Small tables with named rows and columns. After each table, cells are looked up by row and column.

Table Guked
	Zepez	Nup	Nituto	Bis	Fus	Bav	Vig	Dugonu	Dizado
Kiv	145	74	128	44	139	114	192	175	195
Neduzu	104	125	114	199	157	154	74	124	74
Zes	110	56	144	77	142	116	130	117	132
Tal	137	57	192	151	101	160	174	156	197
Tob	205	132	131	185	223	250	89	78	170
Vil	115	94	100	80	146	73	191	184	28
Vel	167	186	154	211	210	144	67	118	124
Mas	91	118	75	146	55	137	158	109	121

Fus of Mas = 55
Bav of Zes = 116
Dizado of Vil = 28
Vig of Kiv = 192
Bis of Vel = 211
Fus of Tal = 101
Nituto of Tob = 131
Bis of Tal = 151
Dugonu of Tob = 78
Bav of Tal = 160
Nituto of Tal = 192
Bis of Neduzu = 199
Dizado of Zes = 132
Nup of Zes = 56
Dizado of Tal = 197

Gatule.tsv
	Kisi	Gepe	Meli	Tolom	Pupe	Dig	Bil	Kebenas	Tabov
Fen	48512	49084	27855	34856	2315	28640	28827	24092	29694
Firakug	77026	28317	16611	48100	21408	56138	20573	30966	28588
Kul	11691	53462	34944	49881	48477	49131	24597	73669	49232
Fer	51071	27838	20691	54688	49551	59666	29809	53356	32089

Firakug, Bil -> 20573
Kul, Kebenas -> 73669
Kul, Meli -> 34944
Fen, Dig -> 28640
Fen, Bil -> 28827
Firakug, Kebenas -> 30966
Firakug, Kisi -> 77026
Firakug, Meli -> 16611
Kul, Pupe -> 48477
Fer, Dig -> 59666
Fen, Pupe -> 2315
Firakug, Gepe -> 28317
Fen, Kebenas -> 24092
Kul, Kisi -> 11691
Row with the largest Gepe: Kul

Fut:
|  | Mam | Rifudan | Gipav | Nel | Buk | Govopa | Pob | Bam |
|---|---|---|---|---|---|---|---|---|
| Pekebin | 86 | 183 | 168 | 95 | 185 | 111 | 99 | 227 |
| Fano | 70 | 188 | 171 | 106 | 192 | 113 | 96 | 228 |
| Refup | 63 | 214 | 167 | 236 | 195 | 153 | 172 | 150 |
| Tuf | 169 | 175 | 158 | 119 | 137 | 138 | 151 | 169 |
| Mag | 133 | 220 | 106 | 148 | 119 | 139 | 232 | 195 |
| Pogi | 82 | 239 | 118 | 213 | 152 | 149 | 237 | 179 |
| Sosu | 86 | 197 | 184 | 214 | 193 | 151 | 146 | 143 |
| Ruzuz | 28 | 240 | 116 | 151 | 174 | 116 | 189 | 250 |
| Muz | 126 | 180 | 172 | 146 | 165 | 136 | 134 | 168 |
| Des | 47 | 225 | 125 | 124 | 174 | 113 | 167 | 249 |
| Mot | 141 | 179 | 164 | 126 | 156 | 134 | 138 | 179 |

Gipav of Mag: 106
Bam of Sosu: 143
Bam of Des: 249
Buk of Pogi: 152
Bam of Muz: 168
Nel of Mag: 148
Gipav of Sosu: 184
Buk of Mot: 156
Buk of Mag: 119
Rifudan of Sosu: 197
Rifudan of Refup: 214
Pob of Refup: 172
Mam of Pekebin: 86

Dos.csv
,Rokezag,Vin,Ketov,Ribas,Gef,Gepafo,Bezir
Gof,7504,6597,7165,4023,3308,1619,4303
Viv,6245,3047,4230,5459,5185,2384,7834
Nilor,6283,3432,8059,3888,3466,2579,6797
Pebo,8387,6873,2993,7376,5835,3916,3942
Molarak,8988,4966,4470,7074,5813,3610,5018
Kif,6420,7398,2092,6720,5819,4131,4305
Bupimat,9703,5656,6467,6492,4926,3889,4124
Gula,9229,5801,6881,5392,4351,2671,4472
Nasekuv,8317,6279,5428,5192,4427,1908,4690
Fariz,7327,4049,5313,5156,4561,1748,6851
Notemes,6471,5766,5163,4143,3760,765,5838

Molarak, Bezir => 5018
Viv, Gepafo => 2384
Notemes, Rokezag => 6471
Viv, Ketov => 4230
Gof, Bezir => 4303
Viv, Rokezag => 6245
Bupimat, Bezir => 4124
Bupimat, Gepafo => 3889
Fariz, Bezir => 6851
Nilor, Bezir => 6797
Fariz, Vin => 4049
Nilor, Ribas => 3888

